[[42, -40, -34, 35],
 [-30, 9, -9, 18],
 [-30, 20, 15, -2]] => -34

[[2, -3, -35, 27, -5, -55],
 [-19, 23, -1, -14, 1, -57],
 [3, 9, 24, -27, 13, -52]] => -5

[[35, -8, 30, -14],
 [48, -10, 41, -18],
 [42, -9, 36, -16]] => 30

[[53, 9, -5, 11, 7, 17],
 [-41, -3, 6, -6, -4, -18],
 [22, 12, -4, -9, -12, -6]] => 7

[[-25, -2, -25, -16, -36],
 [19, -23, 2, 4, -16],
 [-43, 31, 5, 20, -31]] => -16

[[-8, 2, -1, -3, -1, -14],
 [-3, 2, 0, 2, -2, 9],
 [-42, -8, 8, -20, 10, 9]] => -1

[[-36, -26, 38, 22, 11, -14],
 [-29, 54, -1, -5, 56, 49],
 [31, -49, 48, 10, 3, 24]] => 11
---
[[  0  10  26  -5   2  14]
 [ 33  32  13  34  49 -14]
 [-16  13  39 -24 -45   8]] ⇒ 13

[[ 19  43   2  12 -16  -2]
 [ 53  48 -12  -6 -13   1]] ⇒ -12

[[  8  -4   0 -18]
 [-12 -49 -11  -1]
 [  3 -53   0 -19]] ⇒ -11

[[ 22 -42  54 -51]
 [  6   3 -38 -20]
 [ 13 -37  22 -38]] ⇒ -38

[[ -8 -31  44  34  40 -50  -3]
 [ 11 -21 -26  37  22  14  -8]
 [-13 -28  33  13 -31 -10   8]] ⇒ -26

[[ 13   3 -15   9]
 [-12 -30  -6 -55]
 [ -9  11   4   1]] ⇒ -6

[[-55  -6  25   3   0]
 [  1  -5  -5   1  -9]] ⇒ -5
---
[[85 68 80 22 71]
 [85 68 80 22 71]] result: 85

[[41 39 76 21 45 64]
 [42 39 91 26 43 67]] result: 41

[[ 929  -13  385 -704]
 [ 345  211  542  666]] result: 929

[[576 550 710 768]
 [363 246 633 736]] result: 576

[[533 774 533 584  31]
 [525 761 524 575  32]] result: 533

[[32 84 35 23]
 [68  8  8 14]] result: 32
---
735	458	483	227	854	166	82 result: 483

6	-5	15	7
7	8	5	-7
-3	-26	27	32
result: -7

4176	7761	4681	4527
5281	2448	4916	6668
5505	3519	5016	3781
result: 6668

180	141	75	63	153	39	90
177	86	122	212	89	68	138
result: 122

248	35	29	18	181 result: 248

572	89	978	584	905	776	748 result: 978
---
[[ 18  38 -27   3  -6   1 -27]
 [-10  31   6 -11  -3 -47  -5]] out -3

[[ 15  18  20  -6]
 [-41  11 -22   8]] out 11

[[ 33  18   1 -16 -32 -46 -55]
 [ 54  57  56  49  38  24   7]] out 38

[[ 41  32 -49   7]
 [-10   5   5   0]] out 5

[[ 53 -23   5 -34  26]
 [-12  21   9  34  37]] out 9

[[-29  16 -52   4  10 -30  22]
 [ -7  -5  27 -11 -15 -14 -32]] out -15

[[ 38 -43  35   2   6 -45  -2]
 [ 21  -3   9  26  16 -26 -12]] out 16

[[-14  50 -26 -11   5  35 -38]
 [ 23 -39   4  48 -15 -29  35]] out -15

[[  7 -18 -31  26 -29  41  24]
 [  5   7 -16   9 -16  38  30]] out -16
---
-11	23	4	43	-19 result: 4
7	-50	6	-29 result: -50
-7	12	57	29	53 result: 57
7	11	-56	-3 result: 11
-36	26	8	4	18	9	53 result: 18
-48	-22	31	-30 result: -22
-22	24	57	29	26	34	-24 result: 26
29	-25	-19	3	18	-43	45 result: 18
---
[  9 -13 -41  11 -22  -6 -11] yields 11, 11

[-11   7  43   7  22 -14   2] yields 7, 43

[[-28 -46 -39 -19   2]
 [  1 -12  29  -3  55]
 [-30  21  42 -10  21]] yields 29, 55

[-37  11  -9  14 -23   0  46] yields 14, 46

[-14  28  27  -1  31  42 -24] yields -1, 42

[ 17 -12   3   2 -47] yields 3, 17
---
[[58 78 42 16 18 87]
 [36 71  4 35 33 87]]
16

[[7204 7297 7233 6329 7321 7456 6840]
 [7118 6788 7088 5307 7117 7190 2606]
 [6865 7235 7296 8767 7002 7042 6705]]
7117

[[ -47  -97 -121 -306 -315]
 [-256   16 -383   69 -252]
 [-783 -449 -471  529  509]]
-383

[[114 124 225 114 121  80]
 [ 91 111 202  99  76  50]]
114

[[41 46 41 43]
 [63 78 67  5]]
46

[[-393  351  642 -572 -214]
 [  43 -868 -651  568 -259]]
642
